Below is a small trained network, with its code and all its weights. Each question gives an input and a class and asks what happens when units are switched off, that is, made to give their printed mean instead of their output.

import numpy as np


def w(rows, s, z=0):
    codes = np.array(rows[::2]) - 128.0
    scale = np.full(codes.shape[1], s)
    scale[-1] = z or s
    return codes * scale


def f(y):
    return y / 2 * (1 + np.tanh(0.7978845608 * (y + 0.044715 * y**3)))


def log_softmax(a):
    a = a - a.max(-1, keepdims=True)
    return a - np.log(np.exp(a).sum(-1, keepdims=True))


def net(x, mask):
    res = np.array(x, float).reshape(1, 7) / 4 @ E
    y = f(res @ A[0][:, :-1].T + A[0][:, -1])
    res = res + np.where(mask, y, B[0][:, -1]) @ B[0][:, :-1]
    return log_softmax(res[-1] @ U[:, :-1].T + U[:, -1])


A, B = {}, {}
E = w([
[129,128,124,127,128],'x0',
[134,123,126,132,130],'x1',
[130,130,127,123,124],'x2',
[177,139,217,202,31],'x3',
[207,163,251,71,200],'x4',
[122,128,132,131,133],'x5',
[116,254,81,178,158],'x6',
],0.0086)
A[0] = w([
[133,191,108,128,125,63],'n1',
[137,1,150,72,139,102],'n2',
[161,200,86,115,121,4],'n3',
[193,146,147,76,150,27],'n4',
[153,114,153,184,66,66],'n5',
[166,146,166,98,164,11],'n6',
[151,222,102,140,132,195],'n7',
[160,161,174,196,52,48],'n8',
[150,65,125,150,149,40],'n9',
[97,207,118,162,194,1],'n10',
[182,98,104,16,65,84],'n11',
[70,137,89,182,22,171],'n12',
[168,115,164,125,194,63],'n13',
[86,106,26,47,196,117],'n14',
[204,184,213,127,149,114],'n15',
[111,143,88,76,176,58],'n16',
],0.0098,0.0024)
B[0] = w([
[74,147,162,206,90,149],'n1',
[135,211,159,240,10,223],'n2',
[147,147,148,221,39,150],'n3',
[107,115,63,132,141,167],'n4',
[238,166,127,108,177,171],'n5',
[161,70,1,184,137,164],'n6',
[67,71,190,179,59,191],'n7',
[233,226,166,57,167,192],'n8',
[128,172,108,178,115,137],'n9',
[91,177,135,247,100,177],'n10',
[114,143,128,242,96,169],'n11',
[123,70,49,74,202,233],'n12',
[118,68,27,146,75,169],'n13',
[184,222,155,86,194,254],'n14',
[113,16,22,110,174,216],'n15',
[176,209,162,132,145,175],'n16',
],0.0066,0.0095)
U = w([
[196,201,217,145,185,84],'0',
[74,62,64,171,146,73],'1',
[56,152,226,255,13,94],'2',
[88,113,211,159,147,252],'3',
],0.0098,0.011)

Each question gives the input, the list of numbers given to net, and the class t.
The units are the neurons (one row each of A and B). Each row of codes is followed by its name. A weight is (code - 128) times the scale printed after its matrix; where a second scale follows, it is the last column's (A, B and U).
mask holds one flag per neuron, in row order. A switched-off neuron (its flag False) gives its mean, the last column of its row in B, instead of its output. The means were averaged over made-up inputs and are rounded, as every weight is.
A unit's drop is (log p(t) with every unit on - log p(t) with that unit switched off) / (log p(t) with every unit on - log p(t) with every unit switched off).
The circuit of an input: a set's keep is (log p(t) with only the set's units on - log p(t) with every unit switched off) / (log p(t) with every unit on - log p(t) with every unit switched off). Starting from the 12 units with the biggest drops (on a tie, the unit counted first), units are removed one at a time, each time the one whose removal leaves the highest keep (on an exact tie, the one counted first), for as long as the keep stays at least 0.8.
circuit, biggest first: the units of the circuit, biggest drop first
most important unit: the unit with the biggest drop
k most important neurons: the k neurons with the biggest drops, biggest first
drop when u is switched off: that unit's drop, to one decimal
input [-4,-8,3,0,0,8,-5], class 2: circuit, biggest first -> (n2 n12)
input [-2,8,1,4,-1,0,1], class 0: circuit, biggest first -> (n8 n5)
input [2,-6,-1,-6,-6,3,-3], class 0: circuit, biggest first -> (n14 n15)
input [-4,8,-1,4,-8,-7,-6], class 1: most important unit -> n12
input [1,3,-2,0,-2,8,-4], class 2: circuit, biggest first -> (n15 n2)
input [7,0,5,7,2,1,-6], class 0: 2 most important neurons -> (n8 n5)
input [-7,-2,2,-5,7,-1,-4], class 1: 2 most important neurons -> (n13 n6)
input [-4,-3,-4,-5,-7,5,-8], class 2: 3 most important neurons -> (n2 n15 n11)
input [-4,2,1,5,-7,3,-6], class 1: 4 most important neurons -> (n12 n14 n16 n7)
input [-5,5,-6,-7,2,-1,-7], class 0: 2 most important neurons -> (n14 n7)
input [7,8,-1,-6,-5,-7,-8], class 2: 2 most important neurons -> (n2 n11)
input [8,5,-3,-4,-7,5,-1], class 3: 2 most important neurons -> (n14 n15)
input [1,-5,-8,3,5,-3,1], class 1: 2 most important neurons -> (n15 n14)
input [-1,-1,-7,5,-2,6,0], class 0: most important unit -> n8
input [-1,-7,-8,-6,-3,5,0], class 0: drop when n14 is switched off -> 0.3
input [-5,-1,-6,5,5,-5,-8], class 2: drop when n2 is switched off -> 1.3
input [2,-2,-8,0,6,1,7], class 2: drop when n2 is switched off -> -0.1
input [-4,7,-1,1,7,4,3], class 1: drop when n15 is switched off -> 0.1
